Below are the code and all the weights of a small trained network. Each question names an input and a class and asks about switching units off, where a switched-off unit gives its printed mean instead of its output.

import numpy as np


def w(rows, s, z=0):
    codes = np.array(rows[::2]) - 128.0
    scale = np.full(codes.shape[1], s)
    scale[-1] = z or s
    return codes * scale


def norm(h):
    return h / np.sqrt((h * h).mean(-1, keepdims=True) + 1e-5)


def f(y):
    return np.maximum(y, 0)


def log_softmax(a):
    a = a - a.max(-1, keepdims=True)
    return a - np.log(np.exp(a).sum(-1, keepdims=True))


def net(x, mask):
    res = np.array(x, float).reshape(1, 6) / 4 @ E
    u = 0
    for l in range(4):
        y = f(norm(res) @ A[l][:, :-1].T + A[l][:, -1])
        res = res + np.where(mask[u : u + 11], y, B[l][:, -1]) @ B[l][:, :-1]
        u += 11
    return log_softmax(norm(res)[-1] @ U[:, :-1].T + U[:, -1])


A, B = {}, {}
E = w([
[127,129,130],'x0',
[23,229,159],'x1',
[63,48,129],'x2',
[128,128,129],'x3',
[127,127,128],'x4',
[147,164,253],'x5',
],0.0066)
A[0] = w([
[88,143,209,149],'0.n1',
[187,73,216,144],'0.n2',
[183,115,226,71],'0.n3',
[146,234,103,132],'0.n4',
[204,73,100,127],'0.n5',
[65,81,99,115],'0.n6',
[176,67,138,92],'0.n7',
[156,113,11,144],'0.n8',
[91,25,191,253],'0.n9',
[91,84,161,69],'0.n10',
[237,189,85,124],'0.n11',
],0.011,0.0056)
B[0] = w([
[143,186,136,196],'0.n1',
[185,255,33,195],'0.n2',
[107,206,134,172],'0.n3',
[137,55,159,190],'0.n4',
[129,161,121,204],'0.n5',
[144,108,164,182],'0.n6',
[164,147,143,171],'0.n7',
[159,192,136,223],'0.n8',
[211,147,172,254],'0.n9',
[122,110,197,144],'0.n10',
[125,83,184,192],'0.n11',
],0.0083,0.0073)
A[1] = w([
[142,129,45,137],'1.n1',
[241,170,148,145],'1.n2',
[87,120,177,43],'1.n3',
[94,1,210,102],'1.n4',
[57,116,94,110],'1.n5',
[173,184,148,110],'1.n6',
[52,72,153,96],'1.n7',
[67,208,103,90],'1.n8',
[122,91,152,131],'1.n9',
[61,141,167,5],'1.n10',
[183,229,148,184],'1.n11',
],0.0097,0.0033)
B[1] = w([
[197,147,75,150],'1.n1',
[98,102,188,240],'1.n2',
[133,156,132,136],'1.n3',
[179,79,219,142],'1.n4',
[202,89,134,137],'1.n5',
[165,70,176,191],'1.n6',
[145,77,87,134],'1.n7',
[47,54,254,157],'1.n8',
[157,83,228,133],'1.n9',
[62,143,185,138],'1.n10',
[66,20,95,244],'1.n11',
],0.0065,0.011)
A[2] = w([
[158,45,12,65],'2.n1',
[121,107,4,191],'2.n2',
[108,34,157,117],'2.n3',
[193,192,180,166],'2.n4',
[101,255,61,96],'2.n5',
[143,10,60,199],'2.n6',
[68,175,105,103],'2.n7',
[97,102,47,215],'2.n8',
[196,86,144,84],'2.n9',
[98,159,36,5],'2.n10',
[73,33,87,172],'2.n11',
],0.0094,0.0024)
B[2] = w([
[219,168,172,191],'2.n1',
[52,235,55,159],'2.n2',
[139,86,198,253],'2.n3',
[92,81,62,251],'2.n4',
[107,155,170,130],'2.n5',
[166,254,209,243],'2.n6',
[113,47,148,135],'2.n7',
[133,246,180,151],'2.n8',
[28,96,163,245],'2.n9',
[169,94,110,131],'2.n10',
[190,243,192,193],'2.n11',
],0.0052,0.0048)
A[3] = w([
[73,188,155,167],'3.n1',
[191,89,72,176],'3.n2',
[156,119,102,148],'3.n3',
[81,152,158,118],'3.n4',
[63,107,134,6],'3.n5',
[132,122,132,34],'3.n6',
[143,117,172,98],'3.n7',
[132,215,207,144],'3.n8',
[58,110,109,219],'3.n9',
[60,123,178,80],'3.n10',
[136,248,127,132],'3.n11',
],0.018,0.0025)
B[3] = w([
[121,149,110,174],'3.n1',
[84,186,203,156],'3.n2',
[102,152,179,140],'3.n3',
[148,155,98,169],'3.n4',
[110,139,156,144],'3.n5',
[138,123,138,128],'3.n6',
[116,94,120,204],'3.n7',
[144,97,49,254],'3.n8',
[138,197,164,142],'3.n9',
[169,125,159,197],'3.n10',
[135,89,8,170],'3.n11',
],0.015,0.013)
U = w([
[157,146,40,108],'0',
[139,220,167,154],'1',
[122,38,154,59],'2',
[132,98,132,200],'3',
[118,97,125,213],'4',
[127,103,130,174],'5',
[6,79,114,2],'6',
],0.017,0.0053)

Each question gives the input, the list of numbers given to net, and the class t.
The units are the neurons (one row each of A and B). Each row of codes is followed by its name. A weight is (code - 128) times the scale printed after its matrix; where a second scale follows, it is the last column's (A, B and U).
mask holds one flag per neuron, layer by layer. A switched-off neuron (its flag False) gives its mean, the last column of its row in B, instead of its output. The means were averaged over made-up inputs and are rounded, as every weight is.
A unit's drop is (log p(t) with every unit on - log p(t) with that unit switched off) / (log p(t) with every unit on - log p(t) with every unit switched off).
The circuit of an input: a set's keep is (log p(t) with only the set's units on - log p(t) with every unit switched off) / (log p(t) with every unit on - log p(t) with every unit switched off). Starting from the 12 units with the biggest drops (on a tie, the unit counted first), units are removed one at a time, each time the one whose removal leaves the highest keep (on an exact tie, the one counted first), for as long as the keep stays at least 0.8.
units of the circuit, in order: the units of the circuit, biggest drop first
unit that matters most: the unit with the biggest drop
top k neurons: the k neurons with the biggest drops, biggest first
top k neurons in layer l: the k neurons of layer l with the biggest drops, biggest first
input [7,7,8,-7,0,-6], class 2: top 4 neurons => (0.n2, 0.n6, 1.n5, 0.n3)
input [0,-7,-1,5,1,-6], class 1: units of the circuit, in order => (3.n2, 3.n8)
input [5,4,-3,2,-2,6], class 0: units of the circuit, in order => (3.n8)
input [8,4,8,8,7,-8], class 0: top 3 neurons => (0.n11, 0.n4, 1.n2)
input [8,-8,-8,8,-2,5], class 1: top 4 neurons => (0.n2, 3.n2, 3.n8, 1.n8)
input [-8,-6,-8,-8,7,-2], class 2: units of the circuit, in order => (0.n11, 1.n2, 3.n4)
input [-3,-8,4,3,1,-1], class 1: units of the circuit, in order => (3.n2, 0.n2, 3.n8)
input [-8,6,-7,-3,7,5], class 4: units of the circuit, in order => (0.n4, 3.n8, 0.n2)
input [0,-6,6,-4,-3,0], class 1: units of the circuit, in order => (3.n8, 0.n2, 3.n2)
input [-4,6,7,0,-2,-7], class 0: units of the circuit, in order => (2.n11, 3.n4)
input [-2,5,-8,-2,-2,-6], class 2: top 3 neurons in layer 0 => (0.n4, 0.n2, 0.n11)
input [3,-8,-6,-8,2,5], class 1: top 3 neurons => (0.n2, 3.n2, 2.n6)
input [-3,-5,-3,-5,1,3], class 1: top 4 neurons => (0.n2, 2.n6, 1.n11, 2.n4)
input [8,3,-6,-8,-6,-6], class 3: top 2 neurons => (0.n11, 0.n2)
input [1,5,-7,-5,-2,2], class 2: unit that matters most => 0.n4
input [-2,-6,-1,-4,0,-4], class 1: top 2 neurons => (3.n2, 1.n8)
input [-4,-8,1,2,5,8], class 0: top 2 neurons in layer 3 => (3.n11, 3.n10)
input [6,6,4,-3,-3,8], class 0: top 2 neurons => (3.n8, 0.n1)
input [0,-1,-3,3,7,8], class 0: top 2 neurons => (0.n2, 0.n3)
input [7,-8,-5,-2,6,3], class 1: top neuron in layer 1 => (1.n8)
input [-6,6,-6,-2,-8,-1], class 5: top 2 neurons in layer 0 => (0.n4, 0.n9)
input [7,-1,-8,-5,-7,7], class 2: top 3 neurons in layer 1 => (1.n11, 1.n6, 1.n2)
input [5,-6,-5,5,-4,7], class 0: top 2 neurons => (0.n3, 0.n2)
input [3,6,-7,-3,-4,-4], class 2: top 2 neurons => (0.n4, 1.n8)
input [-1,-1,-3,5,-7,8], class 0: top 2 neurons => (0.n2, 0.n3)
